Below are the code and all the weights of a small trained network. Each question names an input and a target symbol and asks about switching units off, where a switched-off unit gives its printed mean instead of its output.

import numpy as np


def w(rows, s, z=0):
    codes = np.array(rows[::2]) - 128.0
    scale = np.full(codes.shape[1], s)
    scale[-1] = z or s
    return codes * scale


def f(y):
    return y / 2 * (1 + np.tanh(0.7978845608 * (y + 0.044715 * y**3)))


def softmax(a):
    e = np.exp(a - a.max(-1, keepdims=True))
    return e / e.sum(-1, keepdims=True)


def log_softmax(a):
    a = a - a.max(-1, keepdims=True)
    return a - np.log(np.exp(a).sum(-1, keepdims=True))


def net(x, mask):
    ids = ['Λαγεζηστψ'.index(c) for c in x.split()]
    T = len(ids)
    res = E[ids] + P[:T]
    u = 0
    for l in range(2):
        r = res
        for j in range(3):
            rows = slice(2 * j, 2 * j + 2)
            q, k, v = (r @ M[l][rows].T for M in (Q, K, V))
            z = softmax(np.where(np.tri(T) > 0, q @ k.T / 2**0.5, -1e9)) @ v
            o = O[l][rows]
            res = res + np.where(mask[u + j], z, o[:, -1]) @ o[:, :-1]
        u += 3
        y = f(res @ A[l][:, :-1].T + A[l][:, -1])
        res = res + np.where(mask[u : u + 4], y, B[l][:, -1]) @ B[l][:, :-1]
        u += 4
    return log_softmax(res[-1] @ U[:, :-1].T + U[:, -1])


Q, K, V, O, A, B = {}, {}, {}, {}, {}, {}
E = w([
[103,184,165,116],'Λ',
[107,91,87,200],'α',
[188,105,73,59],'γ',
[189,221,84,158],'ε',
[98,145,127,154],'ζ',
[114,194,183,97],'η',
[6,141,154,138],'σ',
[103,60,200,183],'τ',
[95,130,119,186],'ψ',
],0.014)
P = w([
[168,40,161,214],'0',
[43,255,146,5],'1',
[44,247,148,36],'2',
[99,219,193,39],'3',
[107,189,182,58],'4',
[77,195,179,83],'5',
[75,214,193,85],'6',
[130,158,157,113],'7',
[154,153,133,125],'8',
[168,118,105,123],'9',
[160,103,116,128],'10',
[206,132,114,142],'11',
[173,115,125,130],'12',
[87,143,135,152],'13',
],0.0022)
Q[0] = w([
[164,99,247,114],'0.h1',
[128,171,21,135],'0.h1',
[58,228,135,159],'0.h2',
[171,133,94,104],'0.h2',
[186,157,175,98],'0.h3',
[144,190,197,57],'0.h3',
],0.011)
K[0] = w([
[34,116,163,98],'0.h1',
[190,171,97,123],'0.h1',
[167,53,113,100],'0.h2',
[84,146,197,120],'0.h2',
[45,135,169,150],'0.h3',
[6,114,248,138],'0.h3',
],0.012)
V[0] = w([
[166,112,177,137],'0.h1',
[1,108,118,116],'0.h1',
[90,155,193,192],'0.h2',
[53,162,191,51],'0.h2',
[30,109,149,216],'0.h3',
[160,200,132,150],'0.h3',
],0.0085)
O[0] = w([
[75,147,236,94,106],'0.h1',
[67,78,80,122,119],'0.h1',
[103,175,193,228,249],'0.h2',
[1,188,72,134,101],'0.h2',
[130,87,82,246,241],'0.h3',
[92,233,185,145,219],'0.h3',
],0.0066,0.0021)
A[0] = w([
[177,67,254,179,194],'0.n1',
[176,244,122,205,79],'0.n2',
[9,82,159,243,222],'0.n3',
[111,181,253,111,253],'0.n4',
],0.0046,0.0031)
B[0] = w([
[89,50,175,184,175],'0.n1',
[193,203,130,106,174],'0.n2',
[69,126,147,162,254],'0.n3',
[169,65,253,92,211],'0.n4',
],0.0063,0.0051)
Q[1] = w([
[115,178,83,133],'1.h1',
[220,183,145,46],'1.h1',
[131,141,1,76],'1.h2',
[22,59,251,132],'1.h2',
[74,172,237,192],'1.h3',
[81,12,179,101],'1.h3',
],0.0071)
K[1] = w([
[106,150,106,165],'1.h1',
[167,254,85,17],'1.h1',
[36,66,131,144],'1.h2',
[202,121,158,192],'1.h2',
[53,50,191,202],'1.h3',
[85,164,167,72],'1.h3',
],0.0083)
V[1] = w([
[29,144,253,72],'1.h1',
[192,143,10,74],'1.h1',
[22,96,90,140],'1.h2',
[165,137,78,194],'1.h2',
[191,65,174,159],'1.h3',
[127,51,216,97],'1.h3',
],0.007)
O[1] = w([
[244,142,194,60,175],'1.h1',
[91,158,115,88,11],'1.h1',
[84,15,255,99,93],'1.h2',
[34,186,142,135,151],'1.h2',
[127,96,59,182,179],'1.h3',
[241,51,49,184,191],'1.h3',
],0.0065,0.012)
A[1] = w([
[150,73,77,165,157],'1.n1',
[132,31,106,164,254],'1.n2',
[32,185,255,185,103],'1.n3',
[131,71,77,124,241],'1.n4',
],0.004,0.0055)
B[1] = w([
[138,155,85,131,189],'1.n1',
[113,136,7,47,254],'1.n2',
[137,114,254,219,137],'1.n3',
[97,188,42,16,200],'1.n4',
],0.0057,0.007)
U = w([
[152,126,184,128,104],'Λ',
[49,126,74,154,99],'α',
[101,124,97,1,255],'γ',
[133,235,112,161,173],'ε',
[112,124,148,141,68],'ζ',
[181,120,197,104,97],'η',
[108,111,195,146,101],'σ',
[200,55,118,147,133],'τ',
[94,121,137,168,57],'ψ',
],0.0071,0.0047)

Each question gives the input, a string of symbols that net reads in full, and the target symbol t.
The units are the heads (2 rows each of Q, K, V and O) and the neurons (one row each of A and B). Each row of codes is followed by its name. A weight is (code - 128) times the scale printed after its matrix; where a second scale follows, it is the last column's (O, A, B and U).
mask holds one flag per unit, layer by layer, with each layer's heads first. A switched-off unit (its flag False) gives its mean, the last column of its rows in O or B, instead of its output. The means were averaged over made-up inputs and are rounded, as every weight is.
A unit's drop is (log p(t) with every unit on - log p(t) with that unit switched off) / (log p(t) with every unit on - log p(t) with every unit switched off).
The circuit of an input: a set's keep is (log p(t) with only the set's units on - log p(t) with every unit switched off) / (log p(t) with every unit on - log p(t) with every unit switched off). Starting from the 12 units with the biggest drops (on a tie, the unit counted first), units are removed one at a time, each time the one whose removal leaves the highest keep (on an exact tie, the one counted first), for as long as the keep stays at least 0.8.
circuit, biggest first: the units of the circuit, biggest drop first
top k neurons: the k neurons with the biggest drops, biggest first
k most important neurons of layer l: the k neurons of layer l with the biggest drops, biggest first
drop of u: that unit's drop, to one decimal
input γ ζ η τ σ α τ σ η σ, target γ: circuit, biggest first -> [0.h2 0.h3 0.h1 1.n4]
input α ε ε ε α ε ψ, target ε: circuit, biggest first -> [1.h2 0.h1 0.n2 0.h3]
input α α α ζ α α ψ γ α α η σ ζ, target α: top neuron -> [0.n4]
input α γ ψ, target γ: circuit, biggest first -> [0.h2 0.h3 1.h1]
input γ ζ η, target γ: circuit, biggest first -> [0.h2 1.h1]
input α σ ψ ζ, target α: circuit, biggest first -> [0.h3 1.h1 0.h1]
input Λ α α α, target α: circuit, biggest first -> [1.h1 0.h3 0.n4]
input τ ε σ σ σ α ε, target τ: circuit, biggest first -> [1.h2 0.h3]
input σ η τ α Λ, target σ: top 2 neurons -> [1.n3 0.n4]
input ε σ σ, target ε: 2 most important neurons of layer 0 -> [0.n2 0.n3]
input ε ε α ζ, target ε: top 2 neurons -> [0.n2 0.n3]
input τ ε τ η ζ η σ η α η σ α α Λ, target τ: top 2 neurons -> [0.n1 0.n3]
input τ α Λ η γ τ α ε σ, target τ: circuit, biggest first -> [1.h1 1.h3 0.n1 0.h1]
input Λ η τ ζ, target τ: top neuron -> [0.n4]
input σ α ζ, target σ: top 3 neurons -> [1.n3 0.n4 0.n3]
input σ α α α σ, target σ: top 3 neurons -> [1.n3 0.n3 0.n4]
input Λ α ζ η, target η: 2 most important neurons of layer 0 -> [0.n4 0.n3]
input τ α α η ψ, target τ: top 2 neurons -> [0.n1 0.n3]
input τ τ τ ε τ σ α τ Λ α η, target τ: drop of 1.h1 -> 0.6
input η τ α η ψ, target τ: drop of 0.n4 -> 0.2
input σ σ α, target σ: drop of 0.n3 -> 0.1
input α ψ γ σ ψ τ, target α: top neuron -> [1.n2]
